Here is a tiny trained network, its code and every weight. The questions are about switching its units off for an input and a class, where a switched-off unit gives its printed mean instead of its output.

import numpy as np


def w(rows, s, z=0):
    codes = np.array(rows[::2]) - 128.0
    scale = np.full(codes.shape[1], s)
    scale[-1] = z or s
    return codes * scale


def f(y):
    return np.maximum(y, 0)


def log_softmax(a):
    a = a - a.max(-1, keepdims=True)
    return a - np.log(np.exp(a).sum(-1, keepdims=True))


def net(x, mask):
    res = np.array(x, float).reshape(1, 8) / 4 @ E
    y = f(res @ A[0][:, :-1].T + A[0][:, -1])
    res = res + np.where(mask, y, B[0][:, -1]) @ B[0][:, :-1]
    return log_softmax(res[-1] @ U[:, :-1].T + U[:, -1])


A, B = {}, {}
E = w([
[180,185,158,56,172,146,71,118],'x0',
[123,122,121,136,123,129,132,129],'x1',
[133,132,130,115,131,128,132,139],'x2',
[72,133,57,66,16,60,41,199],'x3',
[117,219,2,97,113,74,196,35],'x4',
[50,115,139,70,73,237,116,74],'x5',
[133,134,128,102,133,131,136,140],'x6',
[43,145,60,179,223,157,99,171],'x7',
],0.0064)
A[0] = w([
[180,108,204,151,202,149,196,101,41],'N1',
[228,136,143,188,152,29,147,181,96],'N2',
[57,103,90,145,163,207,72,116,230],'N3',
[150,54,200,139,126,133,112,179,20],'N4',
[188,70,229,82,36,78,162,67,48],'N5',
[133,85,169,159,158,141,86,177,3],'N6',
[148,116,205,148,129,213,210,72,78],'N7',
[135,187,113,131,179,107,230,74,37],'N8',
[136,76,235,129,105,116,124,158,32],'N9',
[118,79,213,171,160,198,79,254,29],'N10',
[104,128,103,86,42,84,58,166,39],'N11',
[186,215,173,55,160,160,49,108,195],'N12',
[141,139,129,182,216,28,100,166,61],'N13',
[124,98,108,78,68,90,65,184,22],'N14',
],0.0072,0.0036)
B[0] = w([
[232,72,68,207,203,185,42,201,218],'N1',
[46,82,220,75,65,254,203,117,236],'N2',
[74,132,223,54,128,82,201,185,244],'N3',
[146,204,11,125,85,113,132,105,197],'N4',
[106,123,200,45,219,15,186,65,239],'N5',
[210,144,51,95,113,49,154,64,175],'N6',
[151,76,148,131,156,171,56,203,223],'N7',
[226,149,31,102,121,87,86,119,202],'N8',
[162,182,57,107,98,78,157,65,197],'N9',
[135,222,13,76,82,46,150,23,254],'N10',
[208,83,109,184,220,171,46,190,239],'N11',
[105,196,196,244,72,137,228,189,243],'N12',
[58,34,183,24,71,190,198,122,208],'N13',
[191,38,96,194,242,197,71,198,213],'N14',
],0.0061,0.0056)
U = w([
[226,42,68,191,243,216,6,207,19],'0',
[155,240,7,74,88,75,162,50,11],'1',
[66,102,208,30,214,86,180,124,221],'2',
[47,47,234,13,67,253,189,137,95],'3',
[119,171,181,225,80,139,177,194,254],'4',
[125,128,162,158,105,148,145,153,216],'5',
],0.0058,0.0032)

Each question gives the input, the list of numbers given to net, and the class t.
The units are the neurons (one row each of A and B). Each row of codes is followed by its name. A weight is (code - 128) times the scale printed after its matrix; where a second scale follows, it is the last column's (A, B and U).
mask holds one flag per neuron, in row order. A switched-off neuron (its flag False) gives its mean, the last column of its row in B, instead of its output. The means were averaged over made-up inputs and are rounded, as every weight is.
A unit's drop is (log p(t) with every unit on - log p(t) with that unit switched off) / (log p(t) with every unit on - log p(t) with every unit switched off).
The circuit of an input: a set's keep is (log p(t) with only the set's units on - log p(t) with every unit switched off) / (log p(t) with every unit on - log p(t) with every unit switched off). Starting from the 12 units with the biggest drops (on a tie, the unit counted first), units are removed one at a time, each time the one whose removal leaves the highest keep (on an exact tie, the one counted first), for as long as the keep stays at least 0.8.
units of the circuit, in order: the units of the circuit, biggest drop first
most important unit: the unit with the biggest drop
top k neurons: the k neurons with the biggest drops, biggest first
drop when u is switched off: that unit's drop, to one decimal
input [0,1,0,-4,-4,2,5,8], class 2: most important unit	N3
input [-1,3,-8,5,-2,5,-4,-2], class 0: units of the circuit, in order	N11; N14
input [-8,-4,6,5,3,3,0,-8], class 2: top 2 neurons	N5; N1
input [-7,-3,-5,-8,0,6,7,-8], class 0: units of the circuit, in order	N1; N7
input [-5,-8,3,-6,-7,-8,5,-1], class 3: top 3 neurons	N2; N13; N11
input [-5,6,1,4,1,-8,4,-4], class 3: units of the circuit, in order	N2; N13
input [-8,2,3,4,7,-8,-2,5], class 3: units of the circuit, in order	N13; N2
input [-1,-7,0,8,8,-3,0,-5], class 0: top 3 neurons	N11; N14; N10
input [8,2,1,4,-1,4,-8,4], class 4: units of the circuit, in order	N12; N5
input [-2,-2,-6,6,-3,-2,-3,0], class 0: units of the circuit, in order	N14; N11
input [2,2,5,6,-5,-7,0,-5], class 3: top 4 neurons	N2; N13; N1; N8
input [7,-5,4,6,5,-3,-3,-3], class 4: top 2 neurons	N12; N1
input [-8,2,1,0,7,-5,2,8], class 2: top 3 neurons	N13; N10; N4
input [1,2,8,-8,-2,-5,1,-7], class 0: most important unit	N1
input [-6,2,1,-8,-1,0,0,5], class 0: top 2 neurons	N1; N7
input [5,-5,6,6,-6,-8,-8,1], class 3: top 3 neurons	N2; N13; N1
input [5,2,5,6,3,-4,-2,-6], class 0: top 3 neurons	N11; N14; N3
input [6,4,5,-8,-4,7,-2,0], class 0: top 3 neurons	N1; N7; N2
input [0,-3,3,7,4,-5,-8,8], class 2: top 2 neurons	N13; N1
input [8,-7,7,0,2,-4,-5,-3], class 4: units of the circuit, in order	N12
input [5,-6,5,2,1,3,5,-4], class 4: drop when N12 is switched off	0.8
input [4,-4,2,-7,-1,-8,-4,-7], class 3: drop when N2 is switched off	1.7
input [8,-3,6,1,2,1,-7,1], class 4: drop when N12 is switched off	0.5
input [2,4,7,6,6,8,7,-8], class 2: drop when N5 is switched off	0.8
